Below are the code and all the weights of a small trained network. Each question names an input and a class and asks about switching units off, where a switched-off unit gives its printed mean instead of its output.

import numpy as np


def w(rows, s, z=0):
    codes = np.array(rows[::2]) - 128.0
    scale = np.full(codes.shape[1], s)
    scale[-1] = z or s
    return codes * scale


def f(y):
    return np.maximum(y, 0)


def log_softmax(a):
    a = a - a.max(-1, keepdims=True)
    return a - np.log(np.exp(a).sum(-1, keepdims=True))


def net(x, mask):
    res = np.array(x, float).reshape(1, 7) / 4 @ E
    y = f(res @ A[0][:, :-1].T + A[0][:, -1])
    res = res + np.where(mask, y, B[0][:, -1]) @ B[0][:, :-1]
    return log_softmax(res[-1] @ U[:, :-1].T + U[:, -1])


A, B = {}, {}
E = w([
[127,129,131,131],'x0',
[128,139,125,112],'x1',
[42,46,246,39],'x2',
[255,100,183,146],'x3',
[171,189,88,17],'x4',
[127,129,123,124],'x5',
[116,63,106,105],'x6',
],0.006)
A[0] = w([
[102,77,171,114,50],'neuron 0',
[174,134,157,120,62],'neuron 1',
[173,144,162,105,128],'neuron 2',
[84,126,33,87,150],'neuron 3',
[114,112,145,174,78],'neuron 4',
[179,64,114,129,79],'neuron 5',
[149,126,71,144,34],'neuron 6',
[162,179,181,147,112],'neuron 7',
[61,121,97,144,89],'neuron 8',
[185,182,1,150,88],'neuron 9',
[117,66,200,119,61],'neuron 10',
[159,137,65,199,47],'neuron 11',
[121,105,111,118,7],'neuron 12',
[79,142,124,95,38],'neuron 13',
[204,107,150,92,83],'neuron 14',
[104,104,188,60,59],'neuron 15',
[103,129,111,129,3],'neuron 16',
[141,159,151,183,146],'neuron 17',
[72,217,151,158,128],'neuron 18',
[205,132,193,135,42],'neuron 19',
[114,118,85,185,105],'neuron 20',
[101,109,167,95,64],'neuron 21',
[103,177,173,202,73],'neuron 22',
[88,60,140,226,160],'neuron 23',
[114,172,112,82,221],'neuron 24',
[154,90,178,143,96],'neuron 25',
[132,109,158,119,32],'neuron 26',
[89,111,137,119,30],'neuron 27',
[124,102,150,131,36],'neuron 28',
[88,148,118,102,175],'neuron 29',
[197,143,126,76,146],'neuron 30',
[100,142,199,97,42],'neuron 31',
],0.013,0.0072)
B[0] = w([
[41,107,87,69,160],'neuron 0',
[144,58,79,167,143],'neuron 1',
[115,40,125,129,168],'neuron 2',
[154,40,132,153,205],'neuron 3',
[254,147,106,31,146],'neuron 4',
[14,57,76,154,152],'neuron 5',
[42,192,26,51,145],'neuron 6',
[77,87,138,117,166],'neuron 7',
[133,33,76,177,162],'neuron 8',
[55,122,105,44,255],'neuron 9',
[86,127,113,60,174],'neuron 10',
[38,170,95,73,190],'neuron 11',
[227,23,155,169,128],'neuron 12',
[30,80,76,141,146],'neuron 13',
[65,45,110,147,169],'neuron 14',
[104,219,41,72,183],'neuron 15',
[15,34,17,54,128],'neuron 16',
[116,106,153,92,183],'neuron 17',
[76,35,153,170,177],'neuron 18',
[42,37,43,135,163],'neuron 19',
[111,118,111,51,169],'neuron 20',
[89,146,73,76,158],'neuron 21',
[58,51,126,44,158],'neuron 22',
[229,92,186,79,222],'neuron 23',
[153,36,199,107,229],'neuron 24',
[66,41,99,131,158],'neuron 25',
[59,161,52,90,131],'neuron 26',
[33,96,37,85,137],'neuron 27',
[78,112,87,82,132],'neuron 28',
[140,53,157,148,189],'neuron 29',
[112,30,174,93,201],'neuron 30',
[69,207,34,72,155],'neuron 31',
],0.0079,0.0082)
U = w([
[103,135,164,115,243],'0',
[125,136,151,103,227],'1',
[77,212,72,86,75],'2',
[176,120,179,65,116],'3',
[80,84,93,209,7],'4',
[146,147,177,91,230],'5',
[115,135,114,146,206],'6',
[225,252,205,173,2],'7',
],0.011,0.0071)

Each question gives the input, the list of numbers given to net, and the class t.
The units are the neurons (one row each of A and B). Each row of codes is followed by its name. A weight is (code - 128) times the scale printed after its matrix; where a second scale follows, it is the last column's (A, B and U).
mask holds one flag per neuron, in row order. A switched-off neuron (its flag False) gives its mean, the last column of its row in B, instead of its output. The means were averaged over made-up inputs and are rounded, as every weight is.
A unit's drop is (log p(t) with every unit on - log p(t) with that unit switched off) / (log p(t) with every unit on - log p(t) with every unit switched off).
The circuit of an input: a set's keep is (log p(t) with only the set's units on - log p(t) with every unit switched off) / (log p(t) with every unit on - log p(t) with every unit switched off). Starting from the 12 units with the biggest drops (on a tie, the unit counted first), units are removed one at a time, each time the one whose removal leaves the highest keep (on an exact tie, the one counted first), for as long as the keep stays at least 0.8.
units of the circuit, in order: the units of the circuit, biggest drop first
top k neurons: the k neurons with the biggest drops, biggest first
drop when u is switched off: that unit's drop, to one decimal
input [1,-6,8,7,8,-6,-1], class 2: units of the circuit, in order : (neuron 15; neuron 31)
input [2,0,7,-5,5,4,2], class 2: units of the circuit, in order : (neuron 15)
input [6,4,-1,0,-7,1,2], class 3: units of the circuit, in order : (neuron 23; neuron 4)
input [-6,-6,-8,7,3,5,4], class 2: units of the circuit, in order : (neuron 9; neuron 11)
input [-8,-2,8,5,7,-7,3], class 2: units of the circuit, in order : (neuron 15; neuron 31)
input [-1,-2,-3,-6,8,-4,7], class 3: units of the circuit, in order : (neuron 24; neuron 3)
input [2,6,-2,-8,6,7,-6], class 4: units of the circuit, in order : (neuron 18; neuron 3)
input [-7,6,6,8,-6,-4,2], class 4: top 3 neurons : (neuron 25; neuron 19; neuron 5)
input [6,-4,7,2,-8,-1,0], class 3: top 4 neurons : (neuron 23; neuron 4; neuron 11; neuron 9)
input [-3,-2,-8,-8,-7,-6,3], class 2: top 4 neurons : (neuron 11; neuron 9; neuron 6; neuron 20)
input [-3,1,-2,5,4,-1,3], class 4: top 2 neurons : (neuron 23; neuron 14)
input [6,0,8,-2,-6,7,-6], class 2: top 2 neurons : (neuron 31; neuron 15)
input [-4,-2,8,1,-3,8,4], class 2: drop when neuron 15 is switched off : 0.1
input [-2,5,-5,-3,-7,-7,1], class 3: drop when neuron 23 is switched off : 0.6
input [8,-1,-3,6,-8,-1,0], class 3: units of the circuit, in order : (neuron 23)
input [1,-2,5,-2,-8,3,3], class 3: drop when neuron 23 is switched off : 1.2
input [-2,0,2,4,-7,-6,-5], class 3: drop when neuron 23 is switched off : 0.7
